Here is a tiny trained network, its code and every weight. The questions are about switching its units off for an input and a target symbol, where a switched-off unit gives its printed mean instead of its output.

import numpy as np


def w(rows, s, z=0):
    codes = np.array(rows[::2]) - 128.0
    scale = np.full(codes.shape[1], s)
    scale[-1] = z or s
    return codes * scale


def norm(h):
    return h / np.sqrt((h * h).mean(-1, keepdims=True) + 1e-5)


def f(y):
    return y / 2 * (1 + np.tanh(0.7978845608 * (y + 0.044715 * y**3)))


def softmax(a):
    e = np.exp(a - a.max(-1, keepdims=True))
    return e / e.sum(-1, keepdims=True)


def log_softmax(a):
    a = a - a.max(-1, keepdims=True)
    return a - np.log(np.exp(a).sum(-1, keepdims=True))


def net(x, mask):
    ids = ['ΛΞαβδεζμτφ'.index(c) for c in x.split()]
    T = len(ids)
    res = E[ids] + P[:T]
    u = 0
    for l in range(2):
        q, k, v = (norm(res) @ M[l].T for M in (Q, K, V))
        z = softmax(np.where(np.tri(T) > 0, q @ k.T / 3**0.5, -1e9)) @ v
        res = res + np.where(mask[u], z, O[l][:, -1]) @ O[l][:, :-1]
        u += 1
        y = f(norm(res) @ A[l][:, :-1].T + A[l][:, -1])
        res = res + np.where(mask[u : u + 8], y, B[l][:, -1]) @ B[l][:, :-1]
        u += 8
    return log_softmax(norm(res)[-1] @ U[:, :-1].T + U[:, -1])


Q, K, V, O, A, B = {}, {}, {}, {}, {}, {}
E = w([
[238,88,211,154,139,154,63,153,139,131,45,34],'Λ',
[153,98,125,84,223,198,86,122,184,120,134,99],'Ξ',
[116,138,118,143,186,89,70,234,36,122,88,149],'α',
[173,143,139,150,110,148,226,88,76,205,110,74],'β',
[100,126,50,144,115,241,139,132,125,182,163,124],'δ',
[113,120,127,118,124,206,102,139,4,160,119,153],'ε',
[149,159,32,194,172,213,99,146,31,126,46,157],'ζ',
[112,183,115,189,55,204,153,161,90,118,181,67],'μ',
[96,83,161,147,69,137,85,44,162,161,87,153],'τ',
[213,163,96,127,120,106,32,204,157,197,198,100],'φ',
],0.016)
P = w([
[133,223,176,97,67,103,173,114,205,141,152,160],'0',
[149,173,48,110,60,140,56,108,67,87,123,60],'1',
[251,146,41,160,136,137,184,163,162,113,85,177],'2',
[114,203,175,137,130,158,114,144,177,166,177,178],'3',
[74,214,98,135,133,138,84,37,98,71,97,46],'4',
[172,104,94,168,171,122,165,166,162,127,117,149],'5',
[118,189,190,131,183,170,74,160,178,179,138,177],'6',
[105,226,122,135,121,144,39,98,58,59,104,38],'7',
[94,63,149,201,179,120,188,169,172,107,126,113],'8',
[127,167,211,127,211,164,91,174,115,114,142,195],'9',
],0.012)
Q[0] = w([
[179,43,181,77,108,81,229,210,149,127,144,204],'0.h1',
[102,63,10,144,132,125,63,101,69,105,111,49],'0.h1',
[113,193,164,215,190,255,113,152,91,160,186,201],'0.h1',
],0.0054)
K[0] = w([
[130,137,117,61,120,111,108,189,143,1,200,182],'0.h1',
[131,124,130,112,140,115,60,111,168,208,51,153],'0.h1',
[100,99,152,147,168,203,151,222,108,131,135,125],'0.h1',
],0.0064)
V[0] = w([
[150,167,99,72,194,144,176,183,114,208,92,60],'0.h1',
[140,61,166,139,103,184,114,127,59,115,162,89],'0.h1',
[113,121,124,254,180,156,102,191,170,117,153,166],'0.h1',
],0.005)
O[0] = w([
[254,100,153,79,141,97,172,201,61,189,115,59,164],'0.h1',
[173,204,123,91,131,182,154,183,151,202,19,73,254],'0.h1',
[137,140,82,106,142,95,78,139,193,164,54,134,70],'0.h1',
],0.0092,0.0013)
A[0] = w([
[214,25,32,212,149,109,203,212,183,155,73,121,50],'0.n1',
[150,111,113,71,181,99,57,166,115,61,146,53,58],'0.n2',
[224,136,44,142,135,143,184,103,68,124,62,114,183],'0.n3',
[75,113,194,100,109,30,160,114,208,64,193,147,39],'0.n4',
[136,180,163,25,76,211,102,111,155,42,121,73,254],'0.n5',
[58,207,191,24,151,147,148,174,124,170,148,223,101],'0.n6',
[153,124,97,80,138,83,197,137,61,87,122,9,149],'0.n7',
[207,108,1,179,147,181,196,172,212,88,119,122,76],'0.n8',
],0.0074,0.0029)
B[0] = w([
[172,199,69,173,187,32,151,105,89,149,65,45,223],'0.n1',
[71,193,140,135,63,97,202,59,85,181,141,178,156],'0.n2',
[165,130,185,191,139,107,97,121,180,115,157,145,255],'0.n3',
[208,134,130,161,126,193,113,167,86,145,157,195,140],'0.n4',
[112,106,64,137,149,209,64,110,32,114,136,146,248],'0.n5',
[213,175,96,84,159,132,123,143,133,108,77,198,198],'0.n6',
[206,109,140,103,149,180,216,62,142,170,176,218,186],'0.n7',
[108,67,49,189,146,1,143,142,58,161,82,73,192],'0.n8',
],0.009,0.006)
Q[1] = w([
[159,145,171,149,91,226,68,127,174,190,185,184],'1.h1',
[112,52,128,101,83,115,134,168,191,130,67,253],'1.h1',
[130,54,112,124,50,210,139,53,75,123,143,98],'1.h1',
],0.0066)
K[1] = w([
[61,40,147,168,142,98,174,128,186,123,101,108],'1.h1',
[1,95,181,130,110,144,83,218,139,114,137,105],'1.h1',
[110,161,203,169,51,162,171,33,90,177,184,196],'1.h1',
],0.0076)
V[1] = w([
[101,147,142,177,125,144,189,223,225,170,93,134],'1.h1',
[103,179,168,183,44,72,69,149,3,111,108,193],'1.h1',
[143,139,178,143,188,140,154,79,233,152,72,125],'1.h1',
],0.0046)
O[1] = w([
[4,171,113,253,79,91,130,62,155,162,215,151,30],'1.h1',
[192,181,174,73,197,152,196,167,142,81,99,113,251],'1.h1',
[175,113,158,225,33,206,215,14,131,19,116,233,148],'1.h1',
],0.0078,0.003)
A[1] = w([
[131,127,90,154,46,167,110,79,77,176,134,71,253],'1.n1',
[53,171,80,151,78,162,34,149,99,12,118,121,36],'1.n2',
[146,87,117,145,178,136,135,143,128,144,83,161,121],'1.n3',
[144,194,163,155,151,152,152,177,91,168,153,118,95],'1.n4',
[104,77,39,117,201,134,219,130,84,149,127,59,79],'1.n5',
[100,91,126,124,46,104,212,120,175,110,167,155,45],'1.n6',
[110,47,140,61,130,183,77,119,96,91,90,119,151],'1.n7',
[138,91,160,135,180,191,110,115,161,109,155,149,92],'1.n8',
],0.011,0.0033)
B[1] = w([
[51,172,192,98,206,52,41,81,169,46,109,156,254],'1.n1',
[9,167,90,65,114,127,146,56,104,122,95,66,246],'1.n2',
[80,117,150,92,65,136,209,117,113,159,171,137,220],'1.n3',
[62,50,182,150,63,134,143,96,184,112,150,115,229],'1.n4',
[211,82,75,156,70,2,97,122,65,173,122,158,212],'1.n5',
[95,54,88,58,110,118,128,205,224,108,67,72,134],'1.n6',
[52,124,52,178,85,100,181,164,177,163,141,58,251],'1.n7',
[126,94,155,194,187,144,123,199,110,142,161,220,195],'1.n8',
],0.0098,0.0073)
U = w([
[218,168,107,93,109,215,121,127,128,131,53,97,187],'Λ',
[161,80,93,83,71,73,107,45,81,212,124,180,51],'Ξ',
[105,73,173,117,46,119,226,89,110,163,186,108,87],'α',
[149,169,164,172,149,144,82,45,74,162,169,229,94],'β',
[103,1,178,180,134,100,76,183,144,84,115,117,107],'δ',
[101,58,105,161,174,166,111,145,88,210,231,106,52],'ε',
[188,183,85,217,208,84,126,173,131,108,84,119,251],'ζ',
[148,152,115,165,50,127,73,156,153,141,217,113,168],'μ',
[77,211,99,125,120,140,127,69,135,151,111,92,181],'τ',
[135,158,181,73,182,66,119,174,137,120,140,160,101],'φ',
],0.0073,0.0027)

Each question gives the input, a string of symbols that net reads in full, and the target symbol t.
The units are the heads (3 rows each of Q, K, V and O) and the neurons (one row each of A and B). Each row of codes is followed by its name. A weight is (code - 128) times the scale printed after its matrix; where a second scale follows, it is the last column's (O, A, B and U).
mask holds one flag per unit, layer by layer, with each layer's heads first. A switched-off unit (its flag False) gives its mean, the last column of its rows in O or B, instead of its output. The means were averaged over made-up inputs and are rounded, as every weight is.
A unit's drop is (log p(t) with every unit on - log p(t) with that unit switched off) / (log p(t) with every unit on - log p(t) with every unit switched off).
The circuit of an input: a set's keep is (log p(t) with only the set's units on - log p(t) with every unit switched off) / (log p(t) with every unit on - log p(t) with every unit switched off). Starting from the 12 units with the biggest drops (on a tie, the unit counted first), units are removed one at a time, each time the one whose removal leaves the highest keep (on an exact tie, the one counted first), for as long as the keep stays at least 0.8.
units of the circuit, in order: the units of the circuit, biggest drop first
most important unit: the unit with the biggest drop
top k neurons: the k neurons with the biggest drops, biggest first
top k neurons in layer l: the k neurons of layer l with the biggest drops, biggest first
input τ Λ τ Ξ α ε Ξ φ, target τ: units of the circuit, in order -> (1.n2, 0.h1, 1.n5)
input μ τ β Ξ τ τ τ τ ε τ, target Λ: units of the circuit, in order -> (0.h1, 0.n6, 1.n1)
input ε β ζ ε β ε ε Ξ τ, target Ξ: units of the circuit, in order -> (1.n5, 0.n3)
input μ ε ε τ α μ μ α τ, target Ξ: most important unit -> 0.n3
input Λ τ Ξ ε, target Λ: top 2 neurons -> (0.n6, 1.n1)
input Ξ τ τ Ξ τ τ, target δ: top 2 neurons in layer 0 -> (0.n1, 0.n5)
input τ Ξ μ ε τ β β Ξ, target β: top 2 neurons -> (0.n2, 0.n7)
input β τ τ τ α ε β Λ τ φ, target μ: top 4 neurons in layer 1 -> (1.n4, 1.n1, 1.n2, 1.n3)
input τ α Ξ α φ τ τ α, target τ: units of the circuit, in order -> (0.h1, 1.n2)
input φ Ξ μ ε τ φ β, target α: top 3 neurons in layer 1 -> (1.n4, 1.n1, 1.n8)
input ζ β ε τ τ φ α ε τ, target α: top 4 neurons -> (0.n1, 1.n3, 0.n8, 0.n3)
input τ β Ξ τ, target α: top 2 neurons in layer 0 -> (0.n1, 0.n3)
input τ τ τ τ τ α ε, target Λ: top 2 neurons in layer 1 -> (1.n1, 1.n5)
input β τ τ φ ζ τ α, target φ: top 3 neurons -> (0.n6, 1.n7, 0.n7)
input φ τ φ Ξ τ τ ζ Λ, target τ: most important unit -> 0.h1
input μ Ξ τ β τ τ τ, target β: top 3 neurons -> (0.n5, 0.n8, 1.n4)
input Ξ φ Ξ φ ε, target ε: top 2 neurons in layer 1 -> (1.n7, 1.n2)
input ε τ τ α α τ Ξ τ τ φ, target μ: top 2 neurons in layer 1 -> (1.n1, 1.n4)
input τ ε ε α ε β τ Λ, target τ: top 2 neurons -> (0.n5, 1.n7)
input ε β τ τ Ξ β τ δ Ξ Ξ, target ε: top 2 neurons -> (1.n1, 0.n1)
input ζ τ φ α, target φ: most important unit -> 0.n6
input τ β τ δ, target Ξ: top 2 neurons in layer 0 -> (0.n8, 0.n3)
input Ξ α τ, target ζ: top 2 neurons -> (0.n1, 1.n4)
input ε ε τ τ τ ζ β, target α: top 3 neurons -> (1.n4, 1.n1, 0.n5)
